Below are the code and all the weights of a small trained network. Each question names an input and a target symbol and asks about switching units off, where a switched-off unit gives its printed mean instead of its output.

import numpy as np


def w(rows, s, z=0):
    codes = np.array(rows[::2]) - 128.0
    scale = np.full(codes.shape[1], s)
    scale[-1] = z or s
    return codes * scale


def f(y):
    return np.maximum(y, 0)


def softmax(a):
    e = np.exp(a - a.max(-1, keepdims=True))
    return e / e.sum(-1, keepdims=True)


def log_softmax(a):
    a = a - a.max(-1, keepdims=True)
    return a - np.log(np.exp(a).sum(-1, keepdims=True))


def net(x, mask):
    ids = ['ΨΩαβδεζλπτφ'.index(c) for c in x.split()]
    T = len(ids)
    res = E[ids] + P[:T]
    u = 0
    for l in range(2):
        q, k, v = (res @ M[l].T for M in (Q, K, V))
        z = softmax(np.where(np.tri(T) > 0, q @ k.T / 4**0.5, -1e9)) @ v
        res = res + np.where(mask[u], z, O[l][:, -1]) @ O[l][:, :-1]
        u += 1
        y = f(res @ A[l][:, :-1].T + A[l][:, -1])
        res = res + np.where(mask[u : u + 12], y, B[l][:, -1]) @ B[l][:, :-1]
        u += 12
    return log_softmax(res[-1] @ U[:, :-1].T + U[:, -1])


Q, K, V, O, A, B = {}, {}, {}, {}, {}, {}
E = w([
[215,124,97,150,156,215,111],'Ψ',
[117,114,165,131,71,154,4],'Ω',
[170,172,38,182,117,124,103],'α',
[134,134,109,82,218,139,82],'β',
[44,154,159,92,116,99,37],'δ',
[229,127,125,173,203,107,130],'ε',
[130,206,120,127,122,188,36],'ζ',
[89,170,20,133,195,79,144],'λ',
[127,120,175,170,146,102,113],'π',
[185,90,185,82,155,121,12],'τ',
[166,209,203,67,136,94,88],'φ',
],0.019)
P = w([
[73,9,203,133,195,63,96],'0',
[186,123,111,117,111,104,159],'1',
[164,114,119,119,119,116,143],'2',
[168,126,125,133,130,115,130],'3',
[155,124,127,138,139,117,120],'4',
[150,132,143,153,154,118,100],'5',
],0.012)
Q[0] = w([
[27,61,100,77,53,115,123],'L0H1',
[146,152,104,122,168,93,111],'L0H1',
[156,63,162,109,229,79,113],'L0H1',
[139,124,128,167,169,110,4],'L0H1',
],0.011)
K[0] = w([
[127,135,138,60,71,80,162],'L0H1',
[93,60,125,179,166,118,101],'L0H1',
[94,16,113,136,197,98,81],'L0H1',
[29,63,126,254,159,144,42],'L0H1',
],0.0061)
V[0] = w([
[88,226,181,186,149,223,61],'L0H1',
[13,97,165,165,142,72,127],'L0H1',
[175,63,84,253,31,125,172],'L0H1',
[128,162,93,228,73,70,41],'L0H1',
],0.006)
O[0] = w([
[132,135,42,52,92,146,143,152],'L0H1',
[216,60,124,65,100,91,248,237],'L0H1',
[195,165,147,149,120,180,184,3],'L0H1',
[82,64,145,135,34,139,192,226],'L0H1',
],0.011,0.0037)
A[0] = w([
[32,124,50,203,113,66,170,248],'L0N1',
[189,161,124,53,173,116,144,151],'L0N2',
[191,123,210,89,98,87,137,98],'L0N3',
[176,108,157,61,82,202,76,108],'L0N4',
[201,148,236,124,178,183,120,100],'L0N5',
[182,65,141,133,141,59,1,4],'L0N6',
[50,196,32,163,132,113,145,229],'L0N7',
[70,57,122,163,115,153,89,156],'L0N8',
[134,106,126,209,59,139,52,116],'L0N9',
[162,227,180,46,45,78,180,192],'L0N10',
[169,124,208,199,130,189,107,155],'L0N11',
[58,122,98,243,124,113,229,111],'L0N12',
],0.0069,0.0024)
B[0] = w([
[161,131,179,249,74,32,2,183],'L0N1',
[16,160,150,149,193,185,128,193],'L0N2',
[93,73,188,142,183,178,17,225],'L0N3',
[195,164,125,76,51,118,132,202],'L0N4',
[147,110,119,187,172,144,108,194],'L0N5',
[132,70,154,102,197,151,165,255],'L0N6',
[217,140,211,43,144,68,19,173],'L0N7',
[124,121,40,104,82,162,145,166],'L0N8',
[104,59,179,121,81,199,93,176],'L0N9',
[81,212,156,201,122,128,94,195],'L0N10',
[148,186,190,99,165,39,177,176],'L0N11',
[225,74,62,116,213,47,115,162],'L0N12',
],0.0055,0.0084)
Q[1] = w([
[214,103,136,97,144,74,9],'L1H1',
[143,86,151,93,120,122,233],'L1H1',
[49,254,65,109,144,98,178],'L1H1',
[182,39,161,37,131,170,90],'L1H1',
],0.007)
K[1] = w([
[50,2,154,123,186,127,168],'L1H1',
[177,140,176,71,109,127,112],'L1H1',
[130,210,152,124,109,164,91],'L1H1',
[107,59,127,123,128,66,182],'L1H1',
],0.0087)
V[1] = w([
[175,104,170,152,108,196,119],'L1H1',
[168,51,37,95,94,174,112],'L1H1',
[122,122,180,78,116,110,188],'L1H1',
[134,141,185,2,181,148,97],'L1H1',
],0.0087)
O[1] = w([
[189,57,164,158,109,204,187,133],'L1H1',
[201,153,52,62,38,30,222,142],'L1H1',
[2,70,168,170,85,62,145,156],'L1H1',
[159,160,185,97,159,157,209,249],'L1H1',
],0.0076,0.015)
A[1] = w([
[44,221,146,185,57,130,55,254],'L1N1',
[126,102,145,132,214,216,85,109],'L1N2',
[188,178,137,125,182,163,102,186],'L1N3',
[254,142,125,113,103,116,187,65],'L1N4',
[119,49,127,148,16,86,118,208],'L1N5',
[120,76,188,44,202,163,123,123],'L1N6',
[195,134,231,164,134,70,133,84],'L1N7',
[167,148,84,195,209,143,122,74],'L1N8',
[219,40,25,153,86,172,153,200],'L1N9',
[11,95,71,181,72,94,141,250],'L1N10',
[74,107,56,82,181,247,168,230],'L1N11',
[196,138,86,119,202,20,197,85],'L1N12',
],0.0063,0.0034)
B[1] = w([
[34,131,84,184,82,104,55,166],'L1N1',
[106,112,108,121,59,157,103,209],'L1N2',
[86,166,56,77,142,177,73,193],'L1N3',
[159,105,123,138,113,130,32,198],'L1N4',
[152,161,155,162,121,153,204,194],'L1N5',
[139,131,130,109,92,70,157,254],'L1N6',
[117,125,158,188,177,148,59,233],'L1N7',
[79,103,66,84,141,215,169,160],'L1N8',
[100,210,123,146,157,205,113,185],'L1N9',
[148,165,104,212,116,100,161,151],'L1N10',
[173,228,149,103,180,66,158,150],'L1N11',
[83,2,109,77,99,171,113,200],'L1N12',
],0.0073,0.014)
U = w([
[180,153,93,102,157,192,115,207],'Ψ',
[143,96,160,136,22,164,154,50],'Ω',
[212,122,119,228,99,129,79,239],'α',
[128,161,87,66,191,87,149,254],'β',
[78,116,141,137,75,60,168,200],'δ',
[31,2,94,155,129,245,155,8],'ε',
[145,161,77,54,53,103,96,73],'ζ',
[105,52,56,152,141,81,65,27],'λ',
[148,87,205,229,147,128,186,202],'π',
[249,109,217,88,131,114,89,5],'τ',
[88,193,206,136,159,117,132,167],'φ',
],0.0072,0.0029)

Each question gives the input, a string of symbols that net reads in full, and the target symbol t.
The units are the heads (4 rows each of Q, K, V and O) and the neurons (one row each of A and B). Each row of codes is followed by its name. A weight is (code - 128) times the scale printed after its matrix; where a second scale follows, it is the last column's (O, A, B and U).
mask holds one flag per unit, layer by layer, with each layer's heads first. A switched-off unit (its flag False) gives its mean, the last column of its rows in O or B, instead of its output. The means were averaged over made-up inputs and are rounded, as every weight is.
A unit's drop is (log p(t) with every unit on - log p(t) with that unit switched off) / (log p(t) with every unit on - log p(t) with every unit switched off).
The circuit of an input: a set's keep is (log p(t) with only the set's units on - log p(t) with every unit switched off) / (log p(t) with every unit on - log p(t) with every unit switched off). Starting from the 12 units with the biggest drops (on a tie, the unit counted first), units are removed one at a time, each time the one whose removal leaves the highest keep (on an exact tie, the one counted first), for as long as the keep stays at least 0.8.
units of the circuit, in order: the units of the circuit, biggest drop first
most important unit: the unit with the biggest drop
k most important neurons: the k neurons with the biggest drops, biggest first
k most important neurons of layer l: the k neurons of layer l with the biggest drops, biggest first
input ζ Ψ ζ φ α φ, target ζ: units of the circuit, in order : (L0H1)
input Ψ ζ λ τ λ φ, target Ψ: units of the circuit, in order : (L1H1 L0H1 L1N3)
input φ λ β, target φ: units of the circuit, in order : (L1H1 L0H1 L0N6)
input ε Ω λ φ α, target ε: 3 most important neurons of layer 0 : (L0N11 L0N4 L0N9)
input λ π Ψ φ, target λ: 3 most important neurons : (L1N1 L0N3 L0N1)
input ζ α π φ β δ, target ζ: units of the circuit, in order : (L0H1 L1H1)
input α α ζ, target ζ: units of the circuit, in order : (L1N7 L1H1)
input Ψ τ ζ ε, target ε: units of the circuit, in order : (L1N8 L1N12 L0N4)
input λ Ψ δ, target λ: 2 most important neurons of layer 1 : (L1N1 L1N6)
input ζ λ α, target ζ: units of the circuit, in order : (L1H1 L0H1)
input π ε φ Ω τ, target π: units of the circuit, in order : (L1H1 L0H1 L1N3)
input Ψ α λ, target Ψ: units of the circuit, in order : (L0H1 L1H1)
input α β α, target α: units of the circuit, in order : (L0H1 L1H1 L0N1)
input τ Ω τ λ π β, target β: most important unit : L1N11
input τ ε τ β ζ Ψ, target τ: 2 most important neurons of layer 0 : (L0N6 L0N10)
input λ λ β ε, target λ: units of the circuit, in order : (L1H1 L1N5)
input τ ε π δ φ λ, target τ: 2 most important neurons : (L0N7 L0N6)
input λ π α β, target λ: 2 most important neurons of layer 1 : (L1N5 L1N9)
input α τ τ δ π δ, target δ: 2 most important neurons : (L1N7 L1N4)
input Ω β λ Ψ, target Ω: 2 most important neurons of layer 0 : (L0N6 L0N10)
input φ τ τ ζ, target φ: most important neuron : (L1N12)
input λ φ ζ τ τ, target λ: 2 most important neurons of layer 1 : (L1N5 L1N2)
input δ ε Ω τ π δ, target δ: units of the circuit, in order : (L0H1 L1H1)
input φ Ω λ λ ζ α, target φ: 2 most important neurons : (L0N7 L1N12)
input τ Ω λ, target τ: 3 most important neurons of layer 0 : (L0N7 L0N6 L0N1)
input ζ α δ ζ π λ, target λ: 2 most important neurons of layer 0 : (L0N1 L0N4)
